Below are the code and all the weights of a small trained network. Each question names an input and a target symbol and asks about switching units off, where a switched-off unit gives its printed mean instead of its output.

import numpy as np


def w(rows, s, z=0):
    codes = np.array(rows[::2]) - 128.0
    scale = np.full(codes.shape[1], s)
    scale[-1] = z or s
    return codes * scale


def f(y):
    return np.maximum(y, 0)


def softmax(a):
    e = np.exp(a - a.max(-1, keepdims=True))
    return e / e.sum(-1, keepdims=True)


def log_softmax(a):
    a = a - a.max(-1, keepdims=True)
    return a - np.log(np.exp(a).sum(-1, keepdims=True))


def net(x, mask):
    ids = ['ΞΣβδζηλμτω'.index(c) for c in x.split()]
    T = len(ids)
    res = E[ids] + P[:T]
    u = 0
    for l in range(2):
        r = res
        for j in range(3):
            rows = slice(2 * j, 2 * j + 2)
            q, k, v = (r @ M[l][rows].T for M in (Q, K, V))
            z = softmax(np.where(np.tri(T) > 0, q @ k.T / 2**0.5, -1e9)) @ v
            o = O[l][rows]
            res = res + np.where(mask[u + j], z, o[:, -1]) @ o[:, :-1]
        u += 3
        y = f(res @ A[l][:, :-1].T + A[l][:, -1])
        res = res + np.where(mask[u : u + 12], y, B[l][:, -1]) @ B[l][:, :-1]
        u += 12
    return log_softmax(res[-1] @ U[:, :-1].T + U[:, -1])


Q, K, V, O, A, B = {}, {}, {}, {}, {}, {}
E = w([
[157,56,81,142],'Ξ',
[96,76,88,79],'Σ',
[97,194,157,154],'β',
[128,27,141,144],'δ',
[156,144,79,101],'ζ',
[180,129,124,159],'η',
[87,189,19,54],'λ',
[181,9,104,200],'μ',
[48,129,119,105],'τ',
[85,171,12,192],'ω',
],0.015)
P = w([
[140,67,198,94],'0',
[157,123,2,219],'1',
[145,94,6,218],'2',
[152,118,46,199],'3',
[87,118,145,167],'4',
[95,118,131,161],'5',
[109,93,121,185],'6',
[124,92,126,159],'7',
[127,112,118,166],'8',
[151,120,119,113],'9',
[130,128,99,138],'10',
[151,133,97,152],'11',
[143,135,88,171],'12',
],0.0077)
Q[0] = w([
[119,91,101,110],'0.h1',
[131,100,8,201],'0.h1',
[222,95,186,3],'0.h2',
[54,203,121,114],'0.h2',
[205,177,170,221],'0.h3',
[139,167,248,195],'0.h3',
],0.0074)
K[0] = w([
[170,188,160,98],'0.h1',
[239,114,195,48],'0.h1',
[100,140,108,254],'0.h2',
[127,104,140,137],'0.h2',
[66,78,187,228],'0.h3',
[195,171,132,181],'0.h3',
],0.0068)
V[0] = w([
[40,131,114,188],'0.h1',
[106,153,139,249],'0.h1',
[107,222,121,93],'0.h2',
[169,152,140,129],'0.h2',
[75,96,148,89],'0.h3',
[119,127,51,78],'0.h3',
],0.011)
O[0] = w([
[150,228,44,126,173],'0.h1',
[228,179,47,153,153],'0.h1',
[41,165,87,2,122],'0.h2',
[126,76,149,181,93],'0.h2',
[69,231,150,206,93],'0.h3',
[166,72,78,222,253],'0.h3',
],0.0059,0.0075)
A[0] = w([
[130,144,112,121,143],'0.n1',
[95,122,120,174,106],'0.n2',
[49,158,156,5,49],'0.n3',
[117,79,158,36,69],'0.n4',
[175,179,187,44,111],'0.n5',
[138,175,112,178,121],'0.n6',
[99,118,227,105,84],'0.n7',
[137,141,141,33,44],'0.n8',
[118,85,101,149,252],'0.n9',
[178,154,134,126,64],'0.n10',
[167,92,102,140,195],'0.n11',
[87,148,109,120,112],'0.n12',
],0.012,0.0046)
B[0] = w([
[161,142,161,192,160],'0.n1',
[181,152,122,111,170],'0.n2',
[50,86,75,176,132],'0.n3',
[79,224,121,107,130],'0.n4',
[80,121,98,254,128],'0.n5',
[137,115,140,163,200],'0.n6',
[86,123,220,204,130],'0.n7',
[110,98,105,137,129],'0.n8',
[137,190,160,49,246],'0.n9',
[98,105,130,107,133],'0.n10',
[132,124,174,101,225],'0.n11',
[182,164,160,143,159],'0.n12',
],0.0087,0.012)
Q[1] = w([
[246,159,108,66],'1.h1',
[210,159,138,110],'1.h1',
[143,157,158,47],'1.h2',
[162,108,161,120],'1.h2',
[200,137,91,122],'1.h3',
[95,152,112,148],'1.h3',
],0.011)
K[1] = w([
[106,45,142,169],'1.h1',
[69,84,183,187],'1.h1',
[150,153,56,254],'1.h2',
[149,169,178,108],'1.h2',
[57,152,133,74],'1.h3',
[141,69,73,126],'1.h3',
],0.011)
V[1] = w([
[79,153,100,193],'1.h1',
[79,40,240,176],'1.h1',
[66,198,146,253],'1.h2',
[23,137,28,157],'1.h2',
[6,113,103,122],'1.h3',
[184,74,42,243],'1.h3',
],0.0067)
O[1] = w([
[162,193,189,150,77],'1.h1',
[132,111,118,227,132],'1.h1',
[169,158,140,212,182],'1.h2',
[135,157,209,119,120],'1.h2',
[83,156,205,145,12],'1.h3',
[254,213,119,52,252],'1.h3',
],0.0067,0.0032)
A[1] = w([
[152,170,207,125,147],'1.n1',
[163,169,120,197,70],'1.n2',
[143,135,128,129,157],'1.n3',
[105,187,126,119,79],'1.n4',
[94,154,94,223,95],'1.n5',
[138,127,83,162,102],'1.n6',
[26,83,88,104,198],'1.n7',
[157,190,165,102,93],'1.n8',
[204,40,219,123,70],'1.n9',
[131,185,117,25,96],'1.n10',
[131,81,165,38,215],'1.n11',
[3,148,121,167,2],'1.n12',
],0.011,0.0058)
B[1] = w([
[48,60,102,47,181],'1.n1',
[129,43,168,2,213],'1.n2',
[122,171,203,134,177],'1.n3',
[89,134,155,14,172],'1.n4',
[206,104,167,89,187],'1.n5',
[45,106,201,53,194],'1.n6',
[233,199,89,238,145],'1.n7',
[98,63,137,147,214],'1.n8',
[121,138,23,63,168],'1.n9',
[186,143,154,196,254],'1.n10',
[46,249,54,205,175],'1.n11',
[197,145,63,77,145],'1.n12',
],0.0055,0.0094)
U = w([
[124,48,71,112,89],'Ξ',
[186,98,190,220,200],'Σ',
[187,73,160,55,93],'β',
[201,27,160,155,78],'δ',
[121,120,112,253,253],'ζ',
[144,59,92,135,71],'η',
[68,114,119,88,195],'λ',
[119,15,24,41,34],'μ',
[178,79,186,125,51],'τ',
[202,158,101,86,163],'ω',
],0.0059,0.0044)

Each question gives the input, a string of symbols that net reads in full, and the target symbol t.
The units are the heads (2 rows each of Q, K, V and O) and the neurons (one row each of A and B). Each row of codes is followed by its name. A weight is (code - 128) times the scale printed after its matrix; where a second scale follows, it is the last column's (O, A, B and U).
mask holds one flag per unit, layer by layer, with each layer's heads first. A switched-off unit (its flag False) gives its mean, the last column of its rows in O or B, instead of its output. The means were averaged over made-up inputs and are rounded, as every weight is.
A unit's drop is (log p(t) with every unit on - log p(t) with that unit switched off) / (log p(t) with every unit on - log p(t) with every unit switched off).
The circuit of an input: a set's keep is (log p(t) with only the set's units on - log p(t) with every unit switched off) / (log p(t) with every unit on - log p(t) with every unit switched off). Starting from the 12 units with the biggest drops (on a tie, the unit counted first), units are removed one at a time, each time the one whose removal leaves the highest keep (on an exact tie, the one counted first), for as long as the keep stays at least 0.8.
circuit, biggest first: the units of the circuit, biggest drop first
top k neurons: the k neurons with the biggest drops, biggest first
top k neurons in layer l: the k neurons of layer l with the biggest drops, biggest first
which heads matter: for each layer, one digit per head in row order, 1 if its drop is at least 0.15 and else 0, layers parted by /
input ω β ω μ ω Ξ, target ω: circuit, biggest first => [0.h1; 1.h3; 0.n9]
input λ λ τ, target λ: which heads matter => 110 / 111
input δ μ ω, target δ: circuit, biggest first => [1.h1; 0.h2; 1.n5; 1.n2]
input λ ζ μ ω μ, target λ: top 3 neurons => [0.n3; 0.n9; 1.n11]
input ω ω ζ ω ω ω Σ, target ω: circuit, biggest first => [0.h1; 1.h1; 1.h3]
input δ ω η, target δ: circuit, biggest first => [1.h1; 0.h1; 0.h2; 1.n2]
input λ ω τ λ, target λ: circuit, biggest first => [0.h1; 0.h2; 1.h3]
input ω μ ω ω δ ω ω ω ω ζ ω μ, target ω: which heads matter => 100 / 001
input ζ Ξ ω ω λ ζ ζ μ τ, target ζ: which heads matter => 100 / 001
input β ω λ, target β: top 3 neurons => [1.n2; 0.n5; 0.n3]
input λ ω ω ω δ, target λ: top 2 neurons in layer 0 => [0.n3; 0.n4]
input λ ζ ζ ζ ω Ξ, target λ: top 2 neurons => [0.n3; 1.n11]
input λ Σ λ λ ω δ, target λ: top 2 neurons in layer 0 => [0.n3; 0.n11]
input λ β μ β, target λ: top 2 neurons in layer 1 => [1.n1; 1.n10]
input μ ζ ω, target μ: which heads matter => 010 / 111
input ζ ζ ζ ω λ, target ζ: top neuron => [1.n7]
input ζ ω δ ζ, target ζ: top 2 neurons in layer 1 => [1.n7; 1.n2]
input β ζ λ, target β: top 2 neurons => [0.n5; 1.n2]
input λ ω μ ω ω, target λ: top 4 neurons => [0.n3; 1.n1; 1.n4; 0.n9]
input μ ω μ, target μ: top 2 neurons in layer 1 => [1.n9; 1.n10]
input ζ ω δ δ, target ζ: top 4 neurons => [1.n7; 1.n11; 1.n2; 0.n4]
input μ ζ λ ω, target μ: top 2 neurons in layer 0 => [0.n11; 0.n6]
input λ μ η, target λ: top 2 neurons => [0.n3; 0.n9]
input λ ω ω μ, target λ: top 3 neurons in layer 0 => [0.n3; 0.n9; 0.n4]
